Below are the code and all the weights of a small trained network. Each question names an input and a class and asks about switching units off, where a switched-off unit gives its printed mean instead of its output.

import numpy as np


def w(rows, s, z=0):
    codes = np.array(rows[::2]) - 128.0
    scale = np.full(codes.shape[1], s)
    scale[-1] = z or s
    return codes * scale


def f(y):
    return y / 2 * (1 + np.tanh(0.7978845608 * (y + 0.044715 * y**3)))


def log_softmax(a):
    a = a - a.max(-1, keepdims=True)
    return a - np.log(np.exp(a).sum(-1, keepdims=True))


def net(x, mask):
    res = np.array(x, float).reshape(1, 7) / 4 @ E
    y = f(res @ A[0][:, :-1].T + A[0][:, -1])
    res = res + np.where(mask, y, B[0][:, -1]) @ B[0][:, :-1]
    return log_softmax(res[-1] @ U[:, :-1].T + U[:, -1])


A, B = {}, {}
E = w([
[183,141,102,207,51,224,164,149,190,156,173],'x0',
[137,244,193,122,20,84,99,191,104,135,29],'x1',
[123,159,86,81,67,191,7,40,76,164,171],'x2',
[178,121,193,200,172,132,4,163,167,72,133],'x3',
[164,184,254,49,148,146,153,93,190,169,210],'x4',
[51,70,155,22,82,236,109,251,113,88,149],'x5',
[96,17,213,172,65,69,139,90,91,170,134],'x6',
],0.0064)
A[0] = w([
[101,117,143,40,213,53,57,132,73,111,93,116],'n0',
[142,148,113,199,89,191,136,157,154,133,145,120],'n1',
[146,114,162,161,192,105,231,235,156,96,98,33],'n2',
[149,114,171,202,143,160,40,180,155,91,138,86],'n3',
[166,167,232,66,140,160,141,104,168,136,188,73],'n4',
[120,134,153,143,153,113,171,171,136,118,112,48],'n5',
[146,173,86,104,171,153,119,164,140,105,121,59],'n6',
[81,77,142,52,86,207,115,232,123,100,125,9],'n7',
[111,147,71,72,56,140,228,97,103,150,118,103],'n8',
[131,159,189,101,138,144,142,117,134,138,169,46],'n9',
[141,121,134,166,91,158,146,125,141,133,138,93],'n10',
[131,27,80,119,235,185,119,91,147,122,193,22],'n11',
[161,204,99,216,150,77,128,29,138,136,116,2],'n12',
[133,97,48,174,110,115,97,170,107,121,79,64],'n13',
[164,125,115,171,59,167,132,150,150,140,162,119],'n14',
[143,145,121,192,95,192,152,143,156,136,158,76],'n15',
[114,77,36,172,93,138,91,165,84,94,87,74],'n16',
[133,94,129,99,120,160,91,203,118,117,158,49],'n17',
[138,235,45,100,209,177,103,175,155,100,123,87],'n18',
[126,140,105,111,89,150,53,80,98,140,128,48],'n19',
[128,148,101,88,79,174,41,58,95,128,160,73],'n20',
[135,229,175,122,31,98,89,184,110,134,44,31],'n21',
[149,129,168,167,160,138,36,138,145,117,126,111],'n22',
[111,5,205,169,45,102,108,93,101,145,139,73],'n23',
],0.013,0.0074)
B[0] = w([
[97,60,128,57,149,142,92,121,128,45,75,236],'n0',
[97,74,150,91,144,140,96,130,113,77,102,190],'n1',
[100,121,70,154,70,139,21,119,159,181,152,235],'n2',
[122,132,39,75,141,116,191,143,84,166,126,203],'n3',
[36,189,168,132,196,125,138,141,163,163,113,222],'n4',
[152,127,75,131,77,123,120,110,190,134,121,155],'n5',
[171,170,154,108,57,139,163,127,142,124,92,169],'n6',
[250,102,141,172,207,103,115,97,122,173,102,239],'n7',
[127,127,36,64,142,117,191,145,75,139,128,224],'n8',
[102,174,135,127,146,130,160,105,187,135,106,161],'n9',
[139,121,133,105,114,122,116,109,142,83,105,151],'n10',
[153,149,109,205,119,135,173,136,132,31,214,230],'n11',
[250,95,151,157,214,124,114,117,135,179,87,229],'n12',
[73,194,157,112,170,125,147,113,186,143,135,192],'n13',
[102,86,144,92,133,125,93,117,122,65,102,186],'n14',
[122,98,126,94,136,112,101,112,145,52,94,176],'n15',
[46,181,176,133,197,134,145,134,174,167,130,209],'n16',
[199,113,129,144,171,121,126,104,141,151,101,172],'n17',
[124,134,228,112,20,122,148,142,65,156,114,235],'n18',
[125,139,87,149,78,115,75,116,183,142,131,175],'n19',
[111,110,70,164,72,130,52,141,180,180,136,209],'n20',
[146,133,121,209,125,145,173,126,132,30,228,248],'n21',
[120,119,53,81,130,124,182,127,81,154,149,190],'n22',
[160,167,214,110,15,140,147,152,83,144,103,229],'n23',
],0.023,0.012)
U = w([
[254,106,144,157,189,101,116,101,141,167,96,40],'0',
[166,143,115,191,117,148,164,142,146,34,227,31],'1',
[129,124,56,139,54,131,30,133,196,172,143,142],'2',
[77,209,168,105,183,124,152,130,197,147,112,155],'3',
[178,160,200,90,26,135,149,163,95,138,97,184],'4',
[120,60,131,51,146,135,85,117,137,29,84,249],'5',
[143,133,19,49,134,104,197,163,72,159,147,250],'6',
[97,82,166,141,151,141,82,194,33,149,182,97],'7',
],0.0063,0.0017)

Each question gives the input, the list of numbers given to net, and the class t.
The units are the neurons (one row each of A and B). Each row of codes is followed by its name. A weight is (code - 128) times the scale printed after its matrix; where a second scale follows, it is the last column's (A, B and U).
mask holds one flag per neuron, in row order. A switched-off neuron (its flag False) gives its mean, the last column of its row in B, instead of its output. The means were averaged over made-up inputs and are rounded, as every weight is.
A unit's drop is (log p(t) with every unit on - log p(t) with that unit switched off) / (log p(t) with every unit on - log p(t) with every unit switched off).
most important unit: the unit with the biggest drop
k most important neurons: the k neurons with the biggest drops, biggest first
drop of u: that unit's drop, to one decimal
input [6,-7,0,7,-8,-6,5], class 3: 3 most important neurons => [n16; n13; n21]
input [-6,3,-5,4,-6,-2,0], class 3: 4 most important neurons => [n13; n16; n1; n14]
input [-7,-3,7,-6,-4,7,0], class 0: most important unit => n7
input [7,-2,-4,-3,8,6,-1], class 3: 4 most important neurons => [n4; n0; n9; n12]
input [7,-2,-7,4,-1,6,3], class 2: 2 most important neurons => [n2; n0]
input [3,-6,-1,-2,8,5,-8], class 3: 2 most important neurons => [n4; n23]
input [7,-6,-5,4,-3,-6,-6], class 5: 3 most important neurons => [n1; n15; n7]
input [1,-1,4,-4,6,-3,7], class 4: 2 most important neurons => [n23; n16]
input [-2,-6,-3,5,2,-5,5], class 1: 4 most important neurons => [n11; n7; n18; n8]
input [4,7,0,-7,-3,-4,-3], class 1: 2 most important neurons => [n21; n3]
input [-5,7,-8,-6,-5,3,0], class 2: 2 most important neurons => [n2; n11]
input [7,-5,-2,-4,2,-2,5], class 5: drop of n21 => 0.5
input [0,-8,-4,3,7,-5,4], class 1: drop of n11 => 5.5
input [3,-3,-1,0,-3,-2,4], class 4: drop of n15 => 0.0
input [-8,2,0,0,-3,-1,6], class 5: most important unit => n0
